Below is a small trained network, with its code and all its weights. Each question gives an input and a target symbol and asks what happens when units are switched off, that is, made to give their printed mean instead of their output.

import numpy as np


def w(rows, s, z=0):
    codes = np.array(rows[::2]) - 128.0
    scale = np.full(codes.shape[1], s)
    scale[-1] = z or s
    return codes * scale


def norm(h):
    return h / np.sqrt((h * h).mean(-1, keepdims=True) + 1e-5)


def f(y):
    return y / 2 * (1 + np.tanh(0.7978845608 * (y + 0.044715 * y**3)))


def softmax(a):
    e = np.exp(a - a.max(-1, keepdims=True))
    return e / e.sum(-1, keepdims=True)


def log_softmax(a):
    a = a - a.max(-1, keepdims=True)
    return a - np.log(np.exp(a).sum(-1, keepdims=True))


def net(x, mask):
    ids = ['αδεηπσψ'.index(c) for c in x.split()]
    T = len(ids)
    res = E[ids] + P[:T]
    u = 0
    for l in range(2):
        r = norm(res)
        for j in range(2):
            rows = slice(3 * j, 3 * j + 3)
            q, k, v = (r @ M[l][rows].T for M in (Q, K, V))
            z = softmax(np.where(np.tri(T) > 0, q @ k.T / 3**0.5, -1e9)) @ v
            o = O[l][rows]
            res = res + np.where(mask[u + j], z, o[:, -1]) @ o[:, :-1]
        u += 2
        y = f(norm(res) @ A[l][:, :-1].T + A[l][:, -1])
        res = res + np.where(mask[u : u + 8], y, B[l][:, -1]) @ B[l][:, :-1]
        u += 8
    return log_softmax(norm(res)[-1] @ U[:, :-1].T + U[:, -1])


Q, K, V, O, A, B = {}, {}, {}, {}, {}, {}
E = w([
[131,131,156,164,143,169],'α',
[77,192,184,71,91,83],'δ',
[176,63,34,194,210,161],'ε',
[160,143,11,118,122,55],'η',
[255,134,217,166,90,81],'π',
[126,85,227,164,176,236],'σ',
[85,144,176,89,171,41],'ψ',
],0.0085)
P = w([
[2,111,138,208,71,152],'0',
[58,115,138,177,183,98],'1',
[85,146,125,162,174,99],'2',
[79,147,138,143,177,86],'3',
[89,158,138,132,174,87],'4',
[103,173,137,123,165,95],'5',
[110,177,141,116,159,101],'6',
[91,163,161,99,165,95],'7',
[117,177,156,102,155,118],'8',
[118,185,159,92,163,117],'9',
[126,164,183,102,138,159],'10',
[95,155,186,76,181,129],'11',
],0.0053)
Q[0] = w([
[77,180,130,64,124,122],'L0H0',
[126,131,123,100,52,152],'L0H0',
[148,132,229,152,137,137],'L0H0',
[120,168,146,84,82,127],'L0H1',
[102,210,141,108,133,2],'L0H1',
[110,191,39,110,159,21],'L0H1',
],0.0065)
K[0] = w([
[108,110,183,93,111,20],'L0H0',
[90,192,137,73,70,165],'L0H0',
[209,103,253,150,140,151],'L0H0',
[116,177,124,135,141,71],'L0H1',
[252,179,208,133,95,56],'L0H1',
[169,90,130,205,84,69],'L0H1',
],0.0064)
V[0] = w([
[175,93,247,196,176,180],'L0H0',
[20,203,97,71,101,81],'L0H0',
[34,234,121,104,188,106],'L0H0',
[46,110,3,130,197,70],'L0H1',
[84,167,152,104,130,150],'L0H1',
[213,180,103,110,182,135],'L0H1',
],0.0039)
O[0] = w([
[163,224,71,75,93,81,253],'L0H0',
[129,72,161,135,150,181,66],'L0H0',
[131,62,53,104,133,120,160],'L0H0',
[126,247,163,150,86,165,132],'L0H1',
[152,252,2,204,119,131,124],'L0H1',
[118,204,183,65,139,131,123],'L0H1',
],0.0052,0.0035)
A[0] = w([
[167,143,173,37,117,75,125],'L0N0',
[96,2,65,180,165,147,71],'L0N1',
[179,67,55,102,109,136,254],'L0N2',
[115,133,143,170,97,96,78],'L0N3',
[207,131,127,155,180,109,99],'L0N4',
[48,114,132,117,169,96,18],'L0N5',
[110,187,56,165,124,134,135],'L0N6',
[214,136,129,141,187,90,100],'L0N7',
],0.0067,0.0011)
B[0] = w([
[128,84,62,129,93,218,234],'L0N0',
[155,187,122,77,98,141,217],'L0N1',
[53,155,116,118,135,97,150],'L0N2',
[143,58,110,232,87,35,129],'L0N3',
[206,4,173,166,78,93,232],'L0N4',
[202,202,243,133,140,207,168],'L0N5',
[120,165,225,88,151,195,227],'L0N6',
[127,155,226,123,63,167,254],'L0N7',
],0.0047,0.003)
Q[1] = w([
[68,127,177,120,189,135],'L1H0',
[206,54,168,32,118,134],'L1H0',
[205,151,115,174,151,118],'L1H0',
[2,149,129,101,89,59],'L1H1',
[156,191,213,94,134,167],'L1H1',
[124,156,164,156,65,119],'L1H1',
],0.0072)
K[1] = w([
[142,148,145,29,169,150],'L1H0',
[149,71,116,141,131,16],'L1H0',
[161,76,181,254,101,179],'L1H0',
[84,139,95,20,157,159],'L1H1',
[176,159,146,35,55,86],'L1H1',
[161,152,100,84,174,151],'L1H1',
],0.0076)
V[1] = w([
[109,38,181,173,69,148],'L1H0',
[148,143,141,102,2,66],'L1H0',
[185,157,124,198,80,123],'L1H0',
[175,39,141,123,166,82],'L1H1',
[250,116,160,93,51,129],'L1H1',
[185,186,142,93,160,144],'L1H1',
],0.0053)
O[1] = w([
[88,176,87,139,130,172,106],'L1H0',
[152,191,166,53,124,159,64],'L1H0',
[131,139,96,67,158,117,224],'L1H0',
[147,105,155,89,84,146,47],'L1H1',
[188,165,254,136,153,114,225],'L1H1',
[104,129,169,111,151,159,252],'L1H1',
],0.0075,0.0024)
A[1] = w([
[161,147,104,144,132,70,162],'L1N0',
[81,92,76,171,176,218,20],'L1N1',
[175,221,109,105,135,204,110],'L1N2',
[91,197,83,68,196,202,149],'L1N3',
[147,186,99,167,45,63,179],'L1N4',
[81,137,156,156,198,123,243],'L1N5',
[192,166,235,175,109,42,104],'L1N6',
[152,156,3,193,155,158,9],'L1N7',
],0.0059,0.0015)
B[1] = w([
[111,85,132,233,154,113,137],'L1N0',
[90,188,120,82,143,48,167],'L1N1',
[103,54,152,34,107,133,164],'L1N2',
[149,180,163,128,111,173,171],'L1N3',
[74,139,102,204,254,131,130],'L1N4',
[193,109,103,58,19,183,221],'L1N5',
[29,116,56,137,145,145,255],'L1N6',
[93,123,187,92,78,134,165],'L1N7',
],0.0058,0.005)
U = w([
[6,255,62,82,165,174,220],'α',
[185,183,159,74,5,105,127],'δ',
[235,87,95,94,145,236,157],'ε',
[164,108,56,113,178,118,100],'η',
[118,178,189,222,217,55,155],'π',
[90,99,144,169,161,204,66],'σ',
[60,64,154,103,162,112,3],'ψ',
],0.0082,0.0044)

Each question gives the input, a string of symbols that net reads in full, and the target symbol t.
The units are the heads (3 rows each of Q, K, V and O) and the neurons (one row each of A and B). Each row of codes is followed by its name. A weight is (code - 128) times the scale printed after its matrix; where a second scale follows, it is the last column's (O, A, B and U).
mask holds one flag per unit, layer by layer, with each layer's heads first. A switched-off unit (its flag False) gives its mean, the last column of its rows in O or B, instead of its output. The means were averaged over made-up inputs and are rounded, as every weight is.
A unit's drop is (log p(t) with every unit on - log p(t) with that unit switched off) / (log p(t) with every unit on - log p(t) with every unit switched off).
The circuit of an input: a set's keep is (log p(t) with only the set's units on - log p(t) with every unit switched off) / (log p(t) with every unit on - log p(t) with every unit switched off). Starting from the 12 units with the biggest drops (on a tie, the unit counted first), units are removed one at a time, each time the one whose removal leaves the highest keep (on an exact tie, the one counted first), for as long as the keep stays at least 0.8.
units of the circuit, in order: the units of the circuit, biggest drop first
unit that matters most: the unit with the biggest drop
top k neurons: the k neurons with the biggest drops, biggest first
k most important neurons of layer l: the k neurons of layer l with the biggest drops, biggest first
heads that matter: for each layer, one digit per head in row order, 1 if its drop is at least 0.15 and else 0, layers parted by /
input α ψ α ε ε ψ ε π, target π: units of the circuit, in order => L1N5, L1N4
input π σ ε σ η, target η: heads that matter => 11 / 00
input δ η π π ψ α η σ α α ε η, target ε: units of the circuit, in order => L0H0
input ψ σ α ψ α ε α, target ε: top 4 neurons => L0N6, L1N5, L1N1, L0N0
input δ α σ, target α: units of the circuit, in order => L1H1, L1N1
input α σ ψ σ ψ, target δ: 4 most important neurons of layer 1 => L1N5, L1N6, L1N4, L1N1
input ψ α η α, target δ: top 4 neurons => L0N6, L1N5, L1N6, L0N0
input δ ε α ε, target δ: top 2 neurons => L1N6, L1N7
input η ψ ψ, target δ: heads that matter => 11 / 01
input η ψ η η α ψ σ σ, target δ: heads that matter => 11 / 11
input α α ε α η σ η η, target ε: heads that matter => 11 / 11
input ε η η, target δ: top 4 neurons => L0N6, L1N5, L1N6, L0N0
input ε η σ π ε ψ, target ψ: heads that matter => 01 / 10
input ε ε σ, target α: unit that matters most => L1N1
input σ η σ η π ψ ψ, target ψ: heads that matter => 00 / 10
input ψ ε ε α ε σ σ σ α η π, target π: heads that matter => 10 / 00
input α σ σ α σ, target ε: 4 most important neurons of layer 0 => L0N0, L0N2, L0N4, L0N1
input δ ε ψ σ ε σ, target δ: heads that matter => 10 / 11
input π σ α ψ ε η, target η: top 4 neurons => L0N2, L1N6, L1N1, L1N5
input α ε η ψ η, target δ: unit that matters most => L1H1
input η ε δ ψ σ ε ψ α ψ, target ε: heads that matter => 10 / 01
input α ψ ψ α σ ε, target α: 2 most important neurons of layer 1 => L1N7, L1N1
